Each row is followed by its class.
[ -1   9  -6  37  19  95  57  19  53  58  14 -45 -37   9 -16 -31 -24 -10
  17  30   2  11  16  73 -49 -48   0  25  79 -34  59  73 -60  32]  Dor
[  2  -9  11  -4  -7   1 -11  13  -1 -29  -3   5   4   3   9  26  23   1
   4  15   5  20   6   2 -16 -14  -8 -12   4  11   2  13  -3   2]  nibi
[ -5  50  10  50 -18  34 -62 -25 -16  -3   6 -20  10  37  -4 -10 -29  27
   7 -13  -4  11 -25   0  -5   1  -2  11  -6  23   1 -25 -26  14]  Dor
[  8  25 -16   6 -15  21 -11  -8 -35  -9   5   0  14   0  12   6   8   4
   0   4  -2  25   5  -5 -13  15   5  -5   8  23 -13  -8 -15   6]  Meli
[ 43 -20  22  -1  -5 -33 -12   9 -11 -11  23   6  -4  34  10  31  -4   8
  18  -9  -4   5  27   0 -10  -4  13   7  12  20  -7 -17 -52   3]  Dor
[ -4  15  -1  17  19  15 -13 -16 -11  -7 -20  -6 -10   7   4  19   1   3
   5  -8  -1   8  -6  -5   1  18   7  -7 -14  -3 -24 -26   7  -6]  vevu
[  1  20   2 -12 -38 -20 -20  -1  11   6   4   6  -7   8   9 -17  14 -12
  11  21  30  17 -15  50 -15   7  -2  -6   9  31  17   4 -29  -8]  naro
[-17  11   5 -14 -31 -33 -43  -5   5 -21  11   3  -4  28 -14  -1  22 -22
  30  26   6  12  -3   4   6   2  12  12   3   0  12  -7 -11   3]  naro
[-20 -16   8  20 -14 -36 -42  -2 -13 -10  -4   5 -11 -10   3 -10  17  -6
   9  -2  25  25 -29  21   6  19  17 -15  -3  15   5  -5 -21  -4]  naro
[ 38 -13  -3 -32  13 -13  40 -33 -14  64  55   8   0  33  28  38  30  23
  18  43   7  44  36  27 -71   1  23  10  12 -13 -12 -37 -61 -39]  Pud
[ 13  26 -16 -11 -35   5 -12  22  -9  21  -1  13   3  16   5  13   2  21
  -5  22  23  49 -12  46 -25 -20 -13  -6  30  11  -4   7 -25  -7]  Meli
[-17  23   4 -20 -22 -40 -36  -1  13  14   4   3  -2  32   8  -8  12  11
   4  18  30  27 -20  21   3 -32  -8   3  13   6  -1  11  -4  -1]  gotul
[ -5   7 -45  18  44  36 -25 -16 -40  -8   2  20  16  -8  -7   5 -19  37
   1  -9   2  39  -2 -19  -1   3   5   4   0   5 -32 -13 -14 -10]  Meli
[  4  31  21 -21 -54 -16  10  -2  -5  21   3   9  -1  21   1  -6  -7  21
 -16  36  -1  -2  -9  16  23   2 -21  -1  14   3   7 -11 -13  -6]  zefe
[ 13 -44   4  -2  24 -10 -30  -6  -1   1  20  -4 -16  -9  11  14  -2   6
  35  22   9  27   3   6 -24  -2  16  -4 -12   8  -4  19  -9  -9]  Pud
[ 12  53  21 -31 -55 -31  -8  49 -20 -33   4 -13  -3  13  13  15  58   6
  -1  42  47 -29  18   0 -35 -21 -34   2  25   7  10 -27 -10  27]  Meli
[ 11 -27   2   1  -5  -5 -10  20 -24 -19   5   6  -3 -12  12  20  22  -5
   8   2  13  32  -5  11 -18  -5  16 -17   2   7  -2   3 -26  -3]  Meli
[-44  53 -19 -66 -27  31 -16 -39  16 -25  -7  37  -2  -3  31 -85 -10 -19
  36  55  39 -26 -23  11 -28 -41  -2   1  -4  23  38  75  23  16]  zefe
[ 14  20   4  -9 -41 -17 -24   3  14  11   6  -2 -10  28  -4  -3  -7  19
  -8  14  31  13 -16  29 -18 -27 -14   0  21  20  16 -12 -40   0]  Dor
[-18  37  -7   0 -17  32 -76 -48   7 -19  12  -8   5  50 -11   3   5 -35
  39  11 -27 -17  24  17  -1 -25  17  35   2  -2  26  25   3  15]  Raz
[  9  11  24  51 -50  35 -90 -21 -13  28   1 -11 -21  -6  26 -17 -40   7
  51   0  21  23   6  69 -44  12  14   5   2  40  -6  47   7  -5]  Raz
[ 18 -13  11  21 -11  24   8  -6 -15  -5  15  13  15  -6 -17  24  -3  21
 -15   8   2  26  -9   1 -20  12   4 -16   5 -17   0  -4 -31  10]  Dor
[ -4 -16   9  -1   5 -11 -40  -2 -17 -18  11  21  -1  15  -8   4   7   3
  13  -4  21  41 -26  -2  -5   5  21 -12  -9  -2  11  -1  -9  -8]  tiz
[ 10 -22  20   1 -12  18 -28 -21 -20 -41  18  20   4   4   8   5  -3   8
  21   2   7  29 -17  10 -10  -8  11 -17 -16  -1  -2  17 -11 -14]  zefe
[ 13  17 -13  -2  57  51  25 -17 -24 -22  -6  27  11 -39  23 -28 -25 -13
  22  -4 -14  12  15 -24  -6  -9 -18 -13 -11  18 -18  26 -22  22]  Meli
[ -4  -5 -22  -3  93 -16  -4 -10 -37 -22  17  -9  -3  19  51  15  16  36
   3 -30  -3 -27  25 -14  13 -13  15  12   6  32  12   3 -51  26]  Pud
[ -8  34   5  -8 -20  -6 -32  -8  -8 -24  17   8  20  38  -1  21  37 -10
   9  36   8 -17  10 -26 -14 -21 -19  18  19  -5  -9 -11   2  13]  zupo
[-25  30   1  32  19  44 -32 -15 -21 -13   4  -1   4 -10   3   2  -4  27
  -2   1  15 -32  15  17  -3 -11 -12  10  -9  -3  12  10   1  10]  Raz
[-14  25 -24 -37  14 -13  -6  -1  19  40  -5   0 -21  -3  23 -18 -21  51
 -13  16  55   6 -30  46 -24 -29 -19  -4  -6   3  29  -3  -4 -13]  Pud
[  4 -31   3  -8  16  -4  11   5  10   6  15 -16  -3 -17  10  11   3  23
  -8   2  13  23 -11   8  -4   4   3  -5 -22  -4  -3  -5  -9 -27]  gotul
[  9 -42  24  -7  51 -20   8 -13 -35 -31  10  16 -25  16  16  44   7  26
  19 -37   2  14   4  -8   4  -1  38 -14 -30 -27   3 -40 -38  -4]  vevu
[ -8  18 -17  -8 -17 -16 -20  -3   4   2  13  -2 -25  14  13  -6  -1   7
  -2   7  61  -5  14   7  -7 -36 -23   5  40  27  12  -3  -9  -1]  zupo
[-29  15   9  -8 -42  -5 -25  14  14 -33  11  -1   3  21  -5  22  29 -45
  18  44  12   2   8   3  -1   1   3   1   4  -8  16  11   4   2]  naro
[-11  14  13 -20  -8 -20 -25 -16   4  26  20  22   4  20   9  -7  -4  25
   5  24  35   6  -2  24 -11 -14 -10  10  -3   4   5  -3 -26 -11]  gotul
[ 22 -14  16  11 -21  -9 -14   6 -17 -28  14   0 -11  -4   2  30  20 -10
  12  -2   9  42 -10  19  -2  34  29 -21 -10  10   5  -6 -18  -2]  naro
[ 15 -12   6   7 -34 -11 -28 -10 -29 -12  47  22 -25  30 -59  18 -24  26
  28   4  27  99  -7 -17  21   4  38 -20  16 -14  14  -8  15   4]  tiz
[-30  12  -5  -1 -30 -19 -50  -9  -5 -17   2   8   5  12 -16  23  25 -11
   0  27   8  -1   8   0  14 -24  -1   2   1  -8  -2  10  25  -3]  Raz
[-15  14  -9 -13 -42 -16 -33   1 -17 -13  10  13  21  26 -13  16  32 -13
   4  35  -1  15   7  -9  -5 -12  -5   6  20   1  -3  -9 -17   5]  Meli
[ 12  12  -1 -24 -37   3 -14 -13  15  20   2   0  -2   3  14   3  -7  27
 -16   4  10  13  -5  73 -12 -27 -25  -2   7   9  31  19 -34 -13]  Raz
[  1  31  -7  13  33  46 -10 -16 -15   5  -5 -14   5   6  -6  -5  12   0
  -8   6 -17  24 -19 -25  -1  34   8   8  -3  -8   2 -13 -15   3]  tiz
[ 13  -7  11   3 -10 -23 -14   6 -12 -12   2   2 -12  -6   2   2  10   1
  16   2   3  34 -26  16   8  28  25 -13 -17  15   2  -5 -14  -1]  naro
[-19  -3  17  -5 -32 -27 -25   9   6   2  -2  -7 -15  -2  29 -10  34  -1
 -21  18  48  -3 -39  32 -14 -37 -25 -12  15  25  31   7 -42   0]  zupo
[ 13 -24   4   9 -13  -4 -17  -9  -8 -17  20   0  -1  15  -2  22  11  -9
   5   8   3  25  -5 -10 -13  -3  28  -7  -2  15   2  -6 -38  -5]  Dor
[-17  36  -9  12  15  27 -19 -10 -15  -9 -20  -1 -18  17  18  27 -14  11
   5  -6  23  13   0  -7  -2   5   6  -9 -10   0 -21 -19  18  -7]  vevu
[  4  71 -15  20  94 114 -24  -4   3  19 -59 -10 -28 -11  44   1  -9   0
  -3  -1  15 -19   5  24 -48   6 -12  24  25  -5   6  33 -28  27]  nibi
[ 44 -27   2  -5  51 -39 -23  37  -5 -77 -35  29  19 -12  -4  46  -4  19
 -22 -43 -16 -57   2   3  61  24 -34 -18 -26  51 -28   0   6  13]  vevu
[-16  11  -4  12   4  18 -12 -14 -11   6   2  -7 -14 -17  19 -14  -9   8
  -1  11  26  -6 -10 -19  -3   1  -8   1  -2  19   1  -4   0  -1]  zupo
[ -7  36 -11  -3  44 -58  20 -17  15  97 -11  27  -3  26 -23   9  66 -60
 -45  81  -5  14 -25  -7  54  -9   3  11   5  42 -55 -45 -51 -51]  gotul
[  8   9   0  -7  -6 -21 -28   3   8  20   8 -15 -17  13   9  14  12  14
   2  26  31  16  -7  30 -24 -13 -10  -2  12   8   5  -4  -9  -2]  Pud
[  8  -3   9  13   5  -5 -28  -8 -19 -21  -3  -5 -10  -6   5  28  25   0
  -6 -11  -1  19 -12  17  11 -16  10 -15 -18   1   0   1  -7  -2]  Raz
[  0  38 -11  21   0  29 -24 -28 -13   4   1  -6   6  -1  -7  11  -1  17
 -11  -8   1   3   0  22   3  -3  -4   0 -13  -2  -3 -13  14 -10]  Raz
[ 15  21   0  17  -9  26 -13 -14  -3 -10   8 -12   5   5  -4  -7 -21  14
   1   3  -1   5  -3 -14  -9   3 -12   1  -3  20  -4 -14 -22   6]  Dor
[-13   3  -8 -28 -57 -11 -41   1  -6 -11  24   1  23  42  -2  15  18   2
  16  29  -2  -1  22  12 -23 -11  -3  26  19   2  19  -8 -33  -4]  Meli
[ 15  17  27 -34 -24   0 -44 -40   9 -23  17 -15 -13   9   4  18  28 -38
  25  45   8  11  -2 -26 -32  -6  -9  -5 -30 -13  13 -27  -8   6]  Pud
[  4  19  -2  -3   3   9 -35 -33 -25 -27   0  14   9   1 -13  -3  29  28
   4  15  13  12  -1 -22 -25   4  -8   0   6   3  -4 -18  -9  17]  nibi
[  9 -21  29  -4 -15 -13 -24   1 -13 -21  27   4 -20  15 -16   7  20 -18
  27  13  16  53 -21 -10  -2   2  30 -16 -14   3  22  -8 -14  -7]  tiz
[-11   9  -3  15   2  23 -27 -25 -15 -17 -21 -14  -2  -4  -2   6 -13  27
  -4   4 -19  17 -11 -29  23  22 -23  -5  -9   3 -22 -14 -13   6]  vevu
[-31   9  18  18 -15   3 -52 -20   3  16  10  -3   6  17 -19  24   7 -11
   6  42   2   0  -2  -2  -6   3  -9   6   3 -33   9  -6   4  13]  Pud
[ -4   7  51  32  44 -14  14 -24 -29  25  -2  44 -40   6  -5  34 -21 -61
  20 -36   8  -8  41 -37  28   2  29 -10  34 -69   4 -21   8  54]  zupo
[-64 -54  53  -2 -21 -30 -29 -26 -17  17   4  36  -3 -41   9 -45 -10  14
  31  42  19 -26   3 -25 -18  10  -4  -1 -33  -5  27   0 -24  -1]  nibi
[  9  -3  18  25 -16   7 -48  13 -42 -32  10  11  -1  21  11  58 -15  53
  -8 -16  27  30   7 -13 -16   9  10  -8  19 -17  -5  -8 -31  24]  Dor
[  0  12  -1 -24  13 -15 -22 -12   7 -28   1   4  -9  47  -7  21  -8  22
  25   2  -3  26 -13  -4  12 -41 -12   2 -27  -7 -12 -35 -10 -20]  vevu
[  0  16 -19 -38   9 -26  -7  -9   5  36   9  23 -18   8   3  -9 -10  37
  -1  46  34  30 -20  25  -2 -29  -9  -5   5  19  13  15 -17   0]  Pud
[ 16  24 -10 -27 -42   3  -2  -6  22   8   3   4  -9  19   0  17  -3  -5
 -35  12  34   1   7  24 -15 -11 -15  -5  33  11  32  -8 -45   3]  Dor
[ -8  19 -11   8 -19 -15 -34   5   3  -9  14  14  20  51 -34  19   0   2
   8  31 -10  -3  10 -16  12 -16   4  22  22   7 -11  -1  -3  11]  Dor
[  0  20  -6   8  12  28 -20  -9 -16 -14   2  -9  -2 -11  13   0  -4  23
  -5  11  15 -13  -5 -29  -2   5 -20   9  -4  16  -9 -11  -1   4]  zupo
[-12  43  -1 -35 -29   2 -56 -21  -2 -31   4  27  14  48 -15  18  22  -3
  27  39   8 -14  30 -18 -27 -10  -2  25  18  -9  12   2  16  24]  nibi
[-22 -58  20 -11  -9 -36 -33  25 -17  -8  -1  13 -13 -34  21  -8  -1  35
  24  30  15   7 -20   4  -3  38  18   1 -28  10  10  18 -35 -11]  naro
[ -5   7  29   1 -73 -28 -39  15   5  -4  -5 -12  -9  -2   5 -12  17  -7
  14  30  12  21 -29  35  -3  25  -2  -9   4  18  20  13 -18  11]  naro
[ -1  29  29  17 -27   3 -43  28 -11  -4  -4 -28 -21  47  11  -2  -1  21
  42  15  -3 -13   1  21 -13  -5  20  30  28 -15   1  17  19  17]  zefe
